Below are the code and all the weights of a small trained network. Each question names an input and a class and asks about switching units off, where a switched-off unit gives its printed mean instead of its output.

import numpy as np


def w(rows, s, z=0):
    codes = np.array(rows[::2]) - 128.0
    scale = np.full(codes.shape[1], s)
    scale[-1] = z or s
    return codes * scale


def norm(h):
    return h / np.sqrt((h * h).mean(-1, keepdims=True) + 1e-5)


def f(y):
    return y / 2 * (1 + np.tanh(0.7978845608 * (y + 0.044715 * y**3)))


def log_softmax(a):
    a = a - a.max(-1, keepdims=True)
    return a - np.log(np.exp(a).sum(-1, keepdims=True))


def net(x, mask):
    res = np.array(x, float).reshape(1, 3) / 4 @ E
    u = 0
    for l in range(3):
        y = f(norm(res) @ A[l][:, :-1].T + A[l][:, -1])
        res = res + np.where(mask[u : u + 9], y, B[l][:, -1]) @ B[l][:, :-1]
        u += 9
    return log_softmax(norm(res)[-1] @ U[:, :-1].T + U[:, -1])


A, B = {}, {}
E = w([
[255,190,139,164,173],'x0',
[156,195,203,90,50],'x1',
[119,161,194,190,77],'x2',
],0.0081)
A[0] = w([
[184,166,92,226,165,140],'0.n0',
[149,215,85,31,119,242],'0.n1',
[3,153,81,51,27,153],'0.n2',
[80,60,113,88,210,163],'0.n3',
[69,12,92,28,153,77],'0.n4',
[76,128,152,250,144,192],'0.n5',
[144,213,16,143,145,30],'0.n6',
[149,117,169,253,77,97],'0.n7',
[210,144,103,43,74,1],'0.n8',
],0.0064,0.00079)
B[0] = w([
[123,123,136,101,255,180],'0.n0',
[116,85,163,133,105,184],'0.n1',
[109,175,142,122,204,253],'0.n2',
[84,218,108,162,139,202],'0.n3',
[96,128,53,185,97,245],'0.n4',
[144,109,200,150,96,169],'0.n5',
[124,151,186,205,103,144],'0.n6',
[104,29,148,191,143,173],'0.n7',
[166,81,133,152,51,167],'0.n8',
],0.0083,0.0047)
A[1] = w([
[64,145,138,143,130,199],'1.n0',
[139,147,137,197,83,144],'1.n1',
[129,137,128,98,14,127],'1.n2',
[185,159,120,127,59,164],'1.n3',
[125,133,122,160,98,7],'1.n4',
[95,72,125,118,139,97],'1.n5',
[84,76,85,63,182,197],'1.n6',
[175,73,80,144,100,181],'1.n7',
[209,61,255,181,128,225],'1.n8',
],0.0079,0.0019)
B[1] = w([
[124,152,100,165,92,178],'1.n0',
[160,99,79,97,169,150],'1.n1',
[174,173,142,179,148,165],'1.n2',
[94,74,52,20,213,149],'1.n3',
[158,54,131,129,110,119],'1.n4',
[123,88,76,219,32,134],'1.n5',
[135,124,86,139,42,172],'1.n6',
[143,154,193,82,3,137],'1.n7',
[81,106,121,85,128,254],'1.n8',
],0.007,0.0065)
A[2] = w([
[235,148,162,107,63,99],'2.n0',
[108,109,74,119,43,255],'2.n1',
[180,251,50,179,178,200],'2.n2',
[119,131,123,123,100,110],'2.n3',
[195,100,135,37,109,118],'2.n4',
[95,169,157,201,98,122],'2.n5',
[143,129,172,150,172,111],'2.n6',
[162,83,111,158,252,96],'2.n7',
[151,68,146,201,42,109],'2.n8',
],0.011,0.0042)
B[2] = w([
[85,77,52,121,228,181],'2.n0',
[227,212,119,126,153,254],'2.n1',
[98,92,177,121,117,244],'2.n2',
[139,110,110,46,191,132],'2.n3',
[174,52,48,87,162,202],'2.n4',
[210,71,116,75,111,188],'2.n5',
[43,110,83,215,80,157],'2.n6',
[107,223,253,220,207,215],'2.n7',
[241,10,152,103,22,150],'2.n8',
],0.0068,0.0061)
U = w([
[145,44,188,115,33,52],'0',
[130,211,172,44,45,104],'1',
[78,201,8,144,102,190],'2',
[190,70,72,36,192,162],'3',
[158,87,83,168,33,61],'4',
[131,161,167,195,197,242],'5',
[208,194,93,93,63,1],'6',
],0.014,0.0032)

Each question gives the input, the list of numbers given to net, and the class t.
The units are the neurons (one row each of A and B). Each row of codes is followed by its name. A weight is (code - 128) times the scale printed after its matrix; where a second scale follows, it is the last column's (A, B and U).
mask holds one flag per neuron, layer by layer. A switched-off neuron (its flag False) gives its mean, the last column of its row in B, instead of its output. The means were averaged over made-up inputs and are rounded, as every weight is.
A unit's drop is (log p(t) with every unit on - log p(t) with that unit switched off) / (log p(t) with every unit on - log p(t) with every unit switched off).
The circuit of an input: a set's keep is (log p(t) with only the set's units on - log p(t) with every unit switched off) / (log p(t) with every unit on - log p(t) with every unit switched off). Starting from the 12 units with the biggest drops (on a tie, the unit counted first), units are removed one at a time, each time the one whose removal leaves the highest keep (on an exact tie, the one counted first), for as long as the keep stays at least 0.8.
units of the circuit, in order: the units of the circuit, biggest drop first
top k neurons: the k neurons with the biggest drops, biggest first
top k neurons in layer l: the k neurons of layer l with the biggest drops, biggest first
drop of u: that unit's drop, to one decimal
input [1,-5,-5], class 2: units of the circuit, in order : [0.n4, 0.n3]
input [2,-7,-8], class 5: units of the circuit, in order : [2.n7]
input [-3,8,8], class 0: units of the circuit, in order : [0.n7, 2.n8]
input [-1,2,2], class 0: units of the circuit, in order : [2.n7, 0.n7]
input [0,-3,-2], class 2: units of the circuit, in order : [0.n3, 0.n4]
input [-1,1,-1], class 2: top 4 neurons : [0.n2, 0.n4, 2.n7, 1.n7]
input [-2,0,2], class 0: top 2 neurons : [2.n5, 1.n3]
input [5,7,8], class 3: top 2 neurons : [2.n0, 1.n3]
input [-2,5,-5], class 6: top 4 neurons : [0.n4, 0.n2, 2.n1, 0.n5]
input [0,-6,8], class 0: units of the circuit, in order : [2.n8, 0.n5]
input [-7,5,-7], class 2: top 2 neurons in layer 0 : [0.n2, 0.n4]
input [-6,-1,4], class 4: top 3 neurons in layer 1 : [1.n3, 1.n8, 1.n5]
input [-2,-6,2], class 4: top 3 neurons in layer 2 : [2.n8, 2.n5, 2.n7]
input [-1,-5,3], class 4: top neuron in layer 2 : [2.n8]
input [1,4,5], class 0: top 2 neurons : [0.n7, 2.n1]
input [2,-1,7], class 0: top 3 neurons : [0.n7, 0.n2, 2.n8]
input [5,5,8], class 3: top 2 neurons : [0.n2, 2.n0]
input [2,1,5], class 0: top 3 neurons : [0.n7, 0.n2, 0.n3]
input [1,-6,-2], class 5: top 2 neurons in layer 0 : [0.n6, 0.n0]
input [-2,1,-3], class 2: units of the circuit, in order : [0.n4]
input [3,-1,-5], class 5: drop of 0.n6 : 0.1
input [6,8,7], class 3: drop of 2.n0 : 0.2
input [-7,-6,7], class 4: drop of 2.n8 : 0.2
input [-1,8,6], class 3: top 2 neurons in layer 2 : [2.n0, 2.n7]
